Below are the code and all the weights of a small trained network. Each question names an input and a class and asks about switching units off, where a switched-off unit gives its printed mean instead of its output.

import numpy as np


def w(rows, s, z=0):
    codes = np.array(rows[::2]) - 128.0
    scale = np.full(codes.shape[1], s)
    scale[-1] = z or s
    return codes * scale


def f(y):
    return np.maximum(y, 0)


def log_softmax(a):
    a = a - a.max(-1, keepdims=True)
    return a - np.log(np.exp(a).sum(-1, keepdims=True))


def net(x, mask):
    res = np.array(x, float).reshape(1, 4) / 4 @ E
    y = f(res @ A[0][:, :-1].T + A[0][:, -1])
    res = res + np.where(mask, y, B[0][:, -1]) @ B[0][:, :-1]
    return log_softmax(res[-1] @ U[:, :-1].T + U[:, -1])


A, B = {}, {}
E = w([
[206,142,2,129],'x0',
[128,129,128,128],'x1',
[210,24,171,139],'x2',
[38,32,51,117],'x3',
],0.0064)
A[0] = w([
[230,173,19,141,64],'neuron 1',
[89,128,197,138,77],'neuron 2',
[220,52,167,131,22],'neuron 3',
[103,129,169,135,63],'neuron 4',
[82,140,226,137,78],'neuron 5',
[151,149,145,120,135],'neuron 6',
[166,93,148,123,37],'neuron 7',
[44,55,68,134,124],'neuron 8',
[217,237,189,139,115],'neuron 9',
[61,253,93,128,1],'neuron 10',
],0.02,0.0025)
B[0] = w([
[91,170,191,34,251],'neuron 1',
[122,156,160,78,173],'neuron 2',
[125,105,176,225,221],'neuron 3',
[126,138,150,94,152],'neuron 4',
[96,159,163,58,190],'neuron 5',
[130,114,101,124,156],'neuron 6',
[129,137,144,177,164],'neuron 7',
[162,120,36,117,233],'neuron 8',
[158,102,4,124,245],'neuron 9',
[136,90,195,237,220],'neuron 10',
],0.034,0.013)
U = w([
[159,123,10,104,251],'0',
[88,185,164,46,69],'1',
[129,112,169,218,60],'2',
],0.011,0.0024)

Each question gives the input, the list of numbers given to net, and the class t.
The units are the neurons (one row each of A and B). Each row of codes is followed by its name. A weight is (code - 128) times the scale printed after its matrix; where a second scale follows, it is the last column's (A, B and U).
mask holds one flag per neuron, in row order. A switched-off neuron (its flag False) gives its mean, the last column of its row in B, instead of its output. The means were averaged over made-up inputs and are rounded, as every weight is.
A unit's drop is (log p(t) with every unit on - log p(t) with that unit switched off) / (log p(t) with every unit on - log p(t) with every unit switched off).
The circuit of an input: a set's keep is (log p(t) with only the set's units on - log p(t) with every unit switched off) / (log p(t) with every unit on - log p(t) with every unit switched off). Starting from all 10 units, units are removed one at a time, each time the one whose removal leaves the highest keep (on an exact tie, the one counted first), for as long as the keep stays at least 0.8.
circuit, biggest first: the units of the circuit, biggest drop first
most important unit: the unit with the biggest drop
top k neurons: the k neurons with the biggest drops, biggest first
drop when u is switched off: that unit's drop, to one decimal
input [-5,-5,-6,0], class 2: top 2 neurons	neuron 10; neuron 1
input [2,-7,-2,1], class 1: most important unit	neuron 9
input [-3,-4,1,2], class 1: top 2 neurons	neuron 9; neuron 10
input [2,8,-5,-4], class 2: top 2 neurons	neuron 10; neuron 8
input [5,2,-6,-3], class 2: top 3 neurons	neuron 10; neuron 5; neuron 2
input [8,1,-4,7], class 1: top 2 neurons	neuron 1; neuron 9
input [4,7,4,3], class 1: top 3 neurons	neuron 9; neuron 10; neuron 1
input [-2,7,7,-7], class 0: top 2 neurons	neuron 9; neuron 10
input [-7,-8,-2,-8], class 0: top 2 neurons	neuron 9; neuron 1
input [7,-8,-7,-2], class 1: top 2 neurons	neuron 1; neuron 3
input [-6,-3,-7,4], class 2: top 3 neurons	neuron 10; neuron 1; neuron 9
input [4,8,-8,6], class 2: top 2 neurons	neuron 10; neuron 9
input [3,0,-5,-4], class 2: top 2 neurons	neuron 10; neuron 8
input [-1,-3,-6,-5], class 2: circuit, biggest first	neuron 10
input [-3,-6,0,-5], class 0: drop when neuron 9 is switched off	4.3
input [-2,0,1,-7], class 0: drop when neuron 9 is switched off	1.6
input [6,7,7,1], class 2: drop when neuron 2 is switched off	0.2
